Below are the code and all the weights of a small trained network. Each question names an input and a class and asks about switching units off, where a switched-off unit gives its printed mean instead of its output.

import numpy as np


def w(rows, s, z=0):
    codes = np.array(rows[::2]) - 128.0
    scale = np.full(codes.shape[1], s)
    scale[-1] = z or s
    return codes * scale


def f(y):
    return np.maximum(y, 0)


def log_softmax(a):
    a = a - a.max(-1, keepdims=True)
    return a - np.log(np.exp(a).sum(-1, keepdims=True))


def net(x, mask):
    res = np.array(x, float).reshape(1, 4) / 4 @ E
    y = f(res @ A[0][:, :-1].T + A[0][:, -1])
    res = res + np.where(mask, y, B[0][:, -1]) @ B[0][:, :-1]
    return log_softmax(res[-1] @ U[:, :-1].T + U[:, -1])


A, B = {}, {}
E = w([
[20,194,210,126,22,167,58,157,126,157],'x0',
[166,51,162,185,130,75,49,81,42,128],'x1',
[125,129,2,155,23,109,113,104,110,8],'x2',
[63,72,65,207,90,85,207,180,179,181],'x3',
],0.0075)
A[0] = w([
[88,135,64,195,7,103,99,100,113,32,108],'neuron 0',
[131,164,222,91,167,161,36,73,65,137,116],'neuron 1',
[166,130,254,101,185,183,100,137,92,170,251],'neuron 2',
[204,78,89,174,164,65,147,65,113,108,127],'neuron 3',
[207,59,139,151,211,43,107,85,64,104,159],'neuron 4',
[171,149,62,79,147,125,165,107,156,68,212],'neuron 5',
[129,102,108,135,178,91,158,150,165,217,145],'neuron 6',
[149,162,183,116,146,150,82,100,90,143,126],'neuron 7',
[115,160,200,68,147,137,85,95,120,156,165],'neuron 8',
[100,144,214,81,160,178,123,133,137,204,134],'neuron 9',
[88,141,124,134,157,153,210,199,220,170,142],'neuron 10',
[174,102,150,148,113,118,73,71,80,76,125],'neuron 11',
[182,178,100,26,174,198,148,114,173,60,167],'neuron 12',
[140,96,120,134,81,92,69,71,60,74,102],'neuron 13',
],0.007,0.0029)
B[0] = w([
[113,238,148,160,57,138,90,254,183,142,230],'neuron 0',
[162,96,106,144,177,40,162,79,153,111,233],'neuron 1',
[147,142,148,197,93,41,73,183,144,117,254],'neuron 2',
[201,110,105,104,151,150,110,107,36,122,206],'neuron 3',
[137,58,140,122,190,163,190,56,86,179,223],'neuron 4',
[162,148,49,67,134,125,115,146,54,58,211],'neuron 5',
[111,132,173,175,140,83,130,106,176,156,190],'neuron 6',
[142,119,123,168,160,66,137,115,114,96,189],'neuron 7',
[139,148,104,148,118,75,121,164,118,93,208],'neuron 8',
[128,190,104,127,58,121,97,199,130,112,224],'neuron 9',
[74,116,203,135,148,174,158,80,178,192,220],'neuron 10',
[110,112,159,110,147,172,149,126,155,174,193],'neuron 11',
[181,154,4,64,119,143,117,138,29,61,228],'neuron 12',
[84,159,143,117,99,201,119,135,134,165,196],'neuron 13',
],0.0081,0.0092)
U = w([
[164,40,129,150,202,101,151,55,88,189,65],'0',
[82,99,161,171,182,82,173,57,213,163,13],'1',
[171,160,82,138,86,34,85,190,100,17,184],'2',
[68,168,178,164,58,178,93,192,185,203,254],'3',
[138,121,84,42,159,253,157,71,66,104,80],'4',
],0.0069,0.00088)

Each question gives the input, the list of numbers given to net, and the class t.
The units are the neurons (one row each of A and B). Each row of codes is followed by its name. A weight is (code - 128) times the scale printed after its matrix; where a second scale follows, it is the last column's (A, B and U).
mask holds one flag per neuron, in row order. A switched-off neuron (its flag False) gives its mean, the last column of its row in B, instead of its output. The means were averaged over made-up inputs and are rounded, as every weight is.
A unit's drop is (log p(t) with every unit on - log p(t) with that unit switched off) / (log p(t) with every unit on - log p(t) with every unit switched off).
The circuit of an input: a set's keep is (log p(t) with only the set's units on - log p(t) with every unit switched off) / (log p(t) with every unit on - log p(t) with every unit switched off). Starting from the 12 units with the biggest drops (on a tie, the unit counted first), units are removed one at a time, each time the one whose removal leaves the highest keep (on an exact tie, the one counted first), for as long as the keep stays at least 0.8.
units of the circuit, in order: the units of the circuit, biggest drop first
most important unit: the unit with the biggest drop
top k neurons: the k neurons with the biggest drops, biggest first
drop of u: that unit's drop, to one decimal
input [-4,-7,-4,4], class 1: units of the circuit, in order -> (neuron 10)
input [4,-1,3,-1], class 3: units of the circuit, in order -> (neuron 12; neuron 5)
input [0,-1,6,6], class 3: units of the circuit, in order -> (neuron 0; neuron 12)
input [-7,-1,-2,-5], class 4: units of the circuit, in order -> (neuron 12; neuron 4)
input [3,-6,5,1], class 3: units of the circuit, in order -> (neuron 0; neuron 1)
input [0,2,4,5], class 3: units of the circuit, in order -> (neuron 12; neuron 0)
input [0,-7,-2,7], class 1: units of the circuit, in order -> (neuron 0; neuron 10)
input [-3,8,6,7], class 4: top 3 neurons -> (neuron 3; neuron 4; neuron 2)
input [-8,-5,-7,-7], class 2: top 2 neurons -> (neuron 2; neuron 12)
input [-1,-1,0,5], class 1: top 3 neurons -> (neuron 0; neuron 9; neuron 12)
input [4,-8,7,3], class 3: top 2 neurons -> (neuron 0; neuron 10)
input [5,8,0,-1], class 1: top 2 neurons -> (neuron 1; neuron 12)
input [-4,-6,2,-3], class 4: top 2 neurons -> (neuron 2; neuron 0)
input [-6,8,5,8], class 0: most important unit -> neuron 4
input [2,-2,0,1], class 3: top 2 neurons -> (neuron 1; neuron 12)
input [-1,1,4,8], class 3: drop of neuron 0 -> 0.2
input [-3,6,8,1], class 4: drop of neuron 3 -> 0.3
input [-3,-4,-2,8], class 1: drop of neuron 0 -> 0.2
